Below are the code and all the weights of a small trained network. Each question names an input and a class and asks about switching units off, where a switched-off unit gives its printed mean instead of its output.

import numpy as np


def w(rows, s, z=0):
    codes = np.array(rows[::2]) - 128.0
    scale = np.full(codes.shape[1], s)
    scale[-1] = z or s
    return codes * scale


def f(y):
    return y / 2 * (1 + np.tanh(0.7978845608 * (y + 0.044715 * y**3)))


def log_softmax(a):
    a = a - a.max(-1, keepdims=True)
    return a - np.log(np.exp(a).sum(-1, keepdims=True))


def net(x, mask):
    res = np.array(x, float).reshape(1, 8) / 4 @ E
    y = f(res @ A[0][:, :-1].T + A[0][:, -1])
    res = res + np.where(mask, y, B[0][:, -1]) @ B[0][:, :-1]
    return log_softmax(res[-1] @ U[:, :-1].T + U[:, -1])


A, B = {}, {}
E = w([
[126,143,111,134,100,114,101,109,96,119,121,117],'x0',
[191,118,67,190,156,120,92,219,136,192,120,127],'x1',
[134,73,114,32,157,93,99,156,104,123,36,111],'x2',
[158,181,181,102,69,142,59,112,237,191,84,136],'x3',
[23,87,108,165,142,162,82,103,130,181,107,211],'x4',
[146,117,137,141,119,124,76,118,106,87,129,133],'x5',
[173,108,184,98,143,126,90,71,45,237,181,95],'x6',
[135,34,129,147,79,2,129,95,180,133,151,92],'x7',
],0.0078)
A[0] = w([
[117,58,129,126,140,49,133,64,164,161,154,110,48],'N0',
[142,195,173,119,151,199,134,143,96,153,77,185,84],'N1',
[142,236,120,101,191,177,95,131,63,127,115,108,80],'N2',
[125,161,151,167,131,153,118,110,206,135,225,131,110],'N3',
[164,122,151,104,134,92,116,96,68,194,172,165,14],'N4',
[59,71,140,167,130,177,101,104,88,204,103,124,73],'N5',
[109,197,120,123,166,179,135,124,70,136,83,159,60],'N6',
[95,103,88,144,159,103,152,108,54,115,138,122,31],'N7',
[59,96,144,157,157,126,80,85,84,210,135,223,162],'N8',
[101,118,133,141,179,127,171,130,85,110,166,119,26],'N9',
[146,96,163,53,149,163,107,118,121,227,176,106,40],'N10',
[188,106,2,184,115,163,88,200,125,204,113,142,113],'N11',
[23,67,66,182,122,147,87,109,166,138,101,144,110],'N12',
[130,70,106,136,162,141,160,140,84,114,187,147,88],'N13',
[128,158,160,115,170,186,113,105,75,142,107,121,71],'N14',
[79,131,89,133,104,98,150,201,198,24,17,155,59],'N15',
[58,117,232,82,98,176,146,71,98,91,166,138,89],'N16',
[146,146,167,214,119,143,134,85,109,143,198,140,120],'N17',
[139,89,166,78,212,130,76,70,77,187,150,70,35],'N18',
[149,48,128,53,154,136,122,130,84,154,37,109,82],'N19',
[158,176,179,116,72,139,59,131,197,196,64,136,2],'N20',
[110,96,134,118,207,108,217,167,84,93,139,98,82],'N21',
[146,50,106,33,167,147,104,125,106,138,83,112,47],'N22',
[150,27,130,130,80,94,107,101,159,142,166,115,99],'N23',
[232,161,149,105,115,121,158,132,98,135,151,43,135],'N24',
[153,166,129,137,148,68,158,163,135,83,202,68,134],'N25',
[134,142,123,216,95,166,195,82,90,125,236,143,110],'N26',
[150,141,125,107,177,238,101,113,83,131,131,124,85],'N27',
[160,130,191,61,59,153,138,105,221,150,81,166,97],'N28',
[133,88,88,133,95,123,160,137,56,100,150,172,30],'N29',
[49,125,156,36,78,128,184,61,133,79,120,167,139],'N30',
[89,60,106,129,74,91,96,109,134,164,186,46,109],'N31',
[153,86,75,44,134,126,135,117,102,102,40,147,127],'N32',
],0.0082,0.0034)
B[0] = w([
[172,71,118,174,91,104,170,118,189,109,114,136,205],'N0',
[148,81,102,158,113,70,157,129,180,99,113,144,195],'N1',
[189,91,120,148,90,82,171,110,193,120,97,128,205],'N2',
[66,134,131,147,103,170,94,135,124,184,79,77,191],'N3',
[108,122,32,115,142,220,153,120,115,83,162,113,181],'N4',
[138,188,147,108,153,114,163,165,108,76,135,95,198],'N5',
[171,72,140,167,127,104,154,140,177,115,94,117,186],'N6',
[182,201,127,193,176,110,110,83,81,147,81,165,182],'N7',
[139,180,213,22,141,96,161,143,140,77,124,102,252],'N8',
[148,141,117,158,143,113,85,89,111,154,107,119,166],'N9',
[103,119,91,114,135,196,135,125,81,103,131,129,204],'N10',
[158,76,121,103,118,58,74,178,61,171,217,148,236],'N11',
[159,189,190,76,164,133,177,111,191,89,156,103,221],'N12',
[110,143,138,167,130,113,100,56,78,141,83,173,184],'N13',
[139,104,71,164,124,113,151,150,165,94,127,154,172],'N14',
[78,129,53,82,110,235,128,130,98,104,128,108,255],'N15',
[153,104,113,145,128,64,80,194,89,137,184,147,223],'N16',
[77,138,138,144,68,132,80,138,148,149,105,127,199],'N17',
[65,116,57,79,119,253,163,115,82,83,162,123,221],'N18',
[54,144,202,197,76,152,53,144,181,183,121,93,219],'N19',
[159,185,109,195,205,117,103,39,46,139,106,163,223],'N20',
[151,202,130,166,173,94,124,100,78,143,96,191,214],'N21',
[76,129,164,173,77,153,89,146,164,184,96,72,199],'N22',
[181,86,97,142,117,127,172,100,171,107,107,171,207],'N23',
[132,149,203,40,174,120,137,146,127,78,154,101,222],'N24',
[122,130,163,92,137,133,148,135,130,115,100,115,197],'N25',
[47,127,185,146,55,173,102,145,150,194,108,96,231],'N26',
[145,86,94,151,107,108,176,116,199,130,90,141,193],'N27',
[122,150,132,167,181,88,110,62,67,134,127,183,220],'N28',
[137,158,130,170,175,99,123,69,93,130,97,136,166],'N29',
[163,91,96,140,142,81,91,227,99,193,202,159,245],'N30',
[182,106,97,134,83,128,163,116,172,131,104,144,207],'N31',
[103,148,184,157,97,135,91,163,177,186,98,85,213],'N32',
],0.0078,0.0076)
U = w([
[143,183,143,181,183,86,104,23,85,162,74,159,89],'0',
[76,141,205,162,58,136,85,142,173,193,83,75,84],'1',
[174,59,104,164,101,81,204,105,218,106,96,138,90],'2',
[92,140,60,102,123,193,150,123,109,93,160,108,153],'3',
[163,100,137,127,143,48,84,205,102,176,248,137,101],'4',
[151,198,254,59,173,92,175,134,162,71,138,73,110],'5',
[132,147,163,111,110,101,133,129,132,141,112,130,251],'6',
],0.0097,0.015)

Each question gives the input, the list of numbers given to net, and the class t.
The units are the neurons (one row each of A and B). Each row of codes is followed by its name. A weight is (code - 128) times the scale printed after its matrix; where a second scale follows, it is the last column's (A, B and U).
mask holds one flag per neuron, in row order. A switched-off neuron (its flag False) gives its mean, the last column of its row in B, instead of its output. The means were averaged over made-up inputs and are rounded, as every weight is.
A unit's drop is (log p(t) with every unit on - log p(t) with that unit switched off) / (log p(t) with every unit on - log p(t) with every unit switched off).
The circuit of an input: a set's keep is (log p(t) with only the set's units on - log p(t) with every unit switched off) / (log p(t) with every unit on - log p(t) with every unit switched off). Starting from the 12 units with the biggest drops (on a tie, the unit counted first), units are removed one at a time, each time the one whose removal leaves the highest keep (on an exact tie, the one counted first), for as long as the keep stays at least 0.8.
units of the circuit, in order: the units of the circuit, biggest drop first
unit that matters most: the unit with the biggest drop
k most important neurons: the k neurons with the biggest drops, biggest first
drop of u: that unit's drop, to one decimal
input [-6,-6,-3,2,3,3,-6,-1], class 3: unit that matters most : N15
input [6,-4,7,-7,-7,-8,6,-8], class 2: 4 most important neurons : [N2; N27; N14; N6]
input [4,7,-8,-6,6,-8,0,3], class 1: 2 most important neurons : [N26; N17]
input [-3,-6,-5,-5,-2,6,5,-6], class 2: units of the circuit, in order : [N27; N2]
input [7,-1,7,7,-2,-2,-7,-4], class 0: 4 most important neurons : [N20; N28; N26; N18]
input [1,8,-2,-3,1,7,-1,-8], class 2: units of the circuit, in order : [N2; N27]
input [-2,-6,7,5,-6,-7,-4,-5], class 1: units of the circuit, in order : [N32; N19]
input [-4,-5,-3,1,-1,5,6,-1], class 3: units of the circuit, in order : [N18; N4]
input [-5,8,-1,-6,2,5,8,-4], class 3: 3 most important neurons : [N18; N4; N30]
input [8,-2,3,-8,7,-1,-7,7], class 0: 3 most important neurons : [N7; N29; N21]
input [-7,-3,6,4,2,5,-8,-8], class 2: units of the circuit, in order : [N1; N6]
input [-4,-4,-7,3,2,-6,-2,-7], class 1: 2 most important neurons : [N3; N26]
input [-5,-6,7,-8,2,2,2,7], class 0: 2 most important neurons : [N21; N7]
input [3,7,-5,-4,1,-3,-3,0], class 4: units of the circuit, in order : [N11]
input [-3,4,2,-8,-6,1,7,-1], class 0: 3 most important neurons : [N21; N13; N7]
input [-7,-6,-4,-7,-7,2,8,-1], class 3: 3 most important neurons : [N18; N4; N20]
input [-1,4,5,-3,7,5,5,-1], class 5: 2 most important neurons : [N8; N5]
input [5,-2,7,5,1,5,0,-5], class 1: 3 most important neurons : [N19; N32; N22]
input [3,-2,-7,-7,-2,1,-6,3], class 0: units of the circuit, in order : [N21; N29]
input [-5,5,-2,-3,5,2,-8,0], class 3: units of the circuit, in order : [N15]
input [7,5,-6,-7,-8,4,-2,4], class 5: 3 most important neurons : [N24; N25; N20]
input [-2,7,2,5,8,-7,-7,-4], class 5: 2 most important neurons : [N12; N8]
input [5,-4,8,-1,7,-8,8,5], class 1: 4 most important neurons : [N19; N22; N32; N15]
input [4,-3,-8,-8,0,-8,5,3], class 0: 3 most important neurons : [N7; N21; N13]
input [1,-7,3,2,-4,-1,3,-8], class 2: drop of N27 : 0.1
input [8,2,-8,1,4,-7,-6,3], class 1: drop of N26 : 0.2
input [-3,-4,1,1,-3,5,8,-5], class 3: units of the circuit, in order : [N18]
input [5,8,4,2,7,-1,-1,-4], class 4: drop of N11 : 2.6
input [-4,-7,4,-2,-1,-6,-1,-2], class 4: drop of N30 : 0.2
